W =
[[ 34  30 -32 -31 -29  32 -31]
 [-19 -18  20  20  18 -18  20]
 [ 30  23 -28 -26 -26  28 -31]
 [ 26  28 -28 -27 -27  28 -30]
 [-21 -20  23  22  21 -19  23]]
W[0, 0] => 34
W[1, 4] => 18
W[2, 6] => -31
W[0, 4] => -29
W[:, 1] => [30, -18, 23, 28, -20]
W[4] => [-21, -20, 23, 22, 21, -19, 23]
W[3, 5] => 28
W[3, 4] => -27
W[:, 4] => [-29, 18, -26, -27, 21]
W[4, 6] => 23
W[0, 2] => -32
W[0, 3] => -31
W[2, 3] => -26

A =
[[ 509  563  641  601  652  631  541  601 -464 -590  555]
 [-525 -523 -507 -520 -375 -564 -510 -459  467  503 -558]
 [-486 -433 -575 -435 -446 -453 -508 -533  490  503 -527]
 [-257 -216 -208 -238 -238 -154 -251 -204  217  153 -239]
 [ 480  425  444  470  406  551  438  524 -301 -450  463]
 [-501 -446 -478 -489 -566 -507 -564 -498  564  555 -535]
 [ 388  417  334  396  368  377  378  388 -356 -379  385]
 [ 432  415  449  394  388  382  419  432 -371 -396  483]
 [-626 -559 -812 -650 -583 -744 -695 -666  725  702 -662]
 [-478 -450 -547 -473 -380 -542 -301 -472  529  556 -503]]
A[0][-11]	509
A[-3][2]	449
A[-7][0]	-257
A[-3][-7]	388
A[-4]	[388, 417, 334, 396, 368, 377, 378, 388, -356, -379, 385]
A[-8][-5]	-508
A[1][-8]	-520
A[-4][-4]	388
A[-10][-1]	555
A[-9]	[-525, -523, -507, -520, -375, -564, -510, -459, 467, 503, -558]
A[1][0]	-525
A[7][0]	432
A[9]	[-478, -450, -547, -473, -380, -542, -301, -472, 529, 556, -503]
A[-4][9]	-379
A[1][-5]	-510
A[-6][-10]	425
A[7][-5]	419
A[-5][10]	-535
A[9][6]	-301
A[0][-8]	601
A[-2][5]	-744
A[-3]	[432, 415, 449, 394, 388, 382, 419, 432, -371, -396, 483]
A[-8][-1]	-527
A[:, -9]	[641, -507, -575, -208, 444, -478, 334, 449, -812, -547]
A[:, 7]	[601, -459, -533, -204, 524, -498, 388, 432, -666, -472]
A[:, -8]	[601, -520, -435, -238, 470, -489, 396, 394, -650, -473]
A[-9][10]	-558
A[:, -10]	[563, -523, -433, -216, 425, -446, 417, 415, -559, -450]
A[3]	[-257, -216, -208, -238, -238, -154, -251, -204, 217, 153, -239]
A[-5][-6]	-507
A[3][10]	-239
A[-2][-7]	-583
A[9][-8]	-473
A[:, 9]	[-590, 503, 503, 153, -450, 555, -379, -396, 702, 556]
A[-6][10]	463
A[6][-11]	388

x =
[[ 18  -5  -8  -7  20 -28  23  14 -18  10 -31 -26 -16  -5 -20  20]
 [ 20  -6 -22  -4 -10 -31 -27  21  -9 -31  12  10 -31 -20  26  11]
 [  4 -11  26  -9 -29  25  -8  -2  19  10 -20 -31 -16   0 -22  23]
 [-10 -15   1  16  11 -26  29  -3   5  11  -5 -13  10   4 -21 -17]
 [ -3  -6 -31  11 -26  26 -18   5  -9  15  -8  17  29 -22  28  -9]
 [ 22  -5 -10   4 -20  -7  -4 -23  -5 -17   7 -17  11  17 -21  20]
 [ -3 -30  21  21  14   2   7  -9   5 -20   4  -7  11  -2   1  -4]
 [-22  25  -2 -13 -29 -29 -27  -7  19  29  11  14   3  17  16  -6]
 [ 31 -29 -17   2 -26 -13 -15 -26 -17 -28 -19   5 -11  17 -23  -1]
 [-24 -24 -17 -18   4 -27 -29   1 -21  13  -9 -14  20 -30  -9  28]]
x[0, 0] => 18
x[3, 7] => -3
x[4, 11] => 17
x[4, 4] => -26
x[:, 7] => [14, 21, -2, -3, 5, -23, -9, -7, -26, 1]
x[1, 9] => -31
x[8] => [31, -29, -17, 2, -26, -13, -15, -26, -17, -28, -19, 5, -11, 17, -23, -1]
x[:, 0] => [18, 20, 4, -10, -3, 22, -3, -22, 31, -24]
x[8, 11] => 5
x[3, 5] => -26
x[5] => [22, -5, -10, 4, -20, -7, -4, -23, -5, -17, 7, -17, 11, 17, -21, 20]
x[6, 9] => -20
x[:, 6] => [23, -27, -8, 29, -18, -4, 7, -27, -15, -29]
x[8, 4] => -26
x[2, 4] => -29
x[4, 7] => 5
x[6, 0] => -3
x[8, 13] => 17
x[6, 6] => 7
x[:, 3] => [-7, -4, -9, 16, 11, 4, 21, -13, 2, -18]
x[2, 9] => 10
x[4] => [-3, -6, -31, 11, -26, 26, -18, 5, -9, 15, -8, 17, 29, -22, 28, -9]
x[0, 6] => 23
x[:, 5] => [-28, -31, 25, -26, 26, -7, 2, -29, -13, -27]
x[5, 15] => 20
x[4, 13] => -22
x[:, 11] => [-26, 10, -31, -13, 17, -17, -7, 14, 5, -14]
x[0] => [18, -5, -8, -7, 20, -28, 23, 14, -18, 10, -31, -26, -16, -5, -20, 20]
x[2, 13] => 0
x[4, 12] => 29
x[3, 0] => -10
x[0, 1] => -5
x[8, 12] => -11

grid =
26	-12	22	27	1
25	-12	21	25	1
28	-13	24	29	1
26	-12	22	27	1
25	-11	21	25	1
27	-13	24	28	1
26	-12	22	26	1
26	-12	23	27	1
-25	11	-21	-25	-1
-26	12	-23	-27	-1
27	-13	23	28	1
-25	12	-21	-26	-1
-24	11	-21	-24	-1
26	-12	22	27	1
26	-12	22	26	1
-26	12	-22	-27	-1
grid[-16][0] = 26
grid[-4][4] = -1
grid[-3][-2] = 27
grid[:, 4] = [1, 1, 1, 1, 1, 1, 1, 1, -1, -1, 1, -1, -1, 1, 1, -1]
grid[15] = [-26, 12, -22, -27, -1]
grid[5][-2] = 28
grid[-2] = [26, -12, 22, 26, 1]
grid[-3][-1] = 1
grid[-11] = [27, -13, 24, 28, 1]
grid[-7] = [-26, 12, -23, -27, -1]
grid[-12][-3] = 21
grid[-9][4] = 1
grid[12][-5] = -24
grid[-11][1] = -13
grid[-9][0] = 26
grid[0][3] = 27
grid[8][-1] = -1
grid[10][2] = 23
grid[7][-2] = 27
grid[-1][1] = 12
grid[:, -2] = [27, 25, 29, 27, 25, 28, 26, 27, -25, -27, 28, -26, -24, 27, 26, -27]
grid[-13][-4] = -12
grid[1][-1] = 1
grid[:, 0] = [26, 25, 28, 26, 25, 27, 26, 26, -25, -26, 27, -25, -24, 26, 26, -26]
grid[-10][3] = 26
grid[10] = [27, -13, 23, 28, 1]
grid[-12] = [25, -11, 21, 25, 1]

B =  26   16   19  -12
B[0]	26
B[2]	19
B[3]	-12

data = [-14  -3 -13 -33   4  12  19 -16]
data[0] => -14
data[-3] => 12
data[1] => -3
data[6] => 19
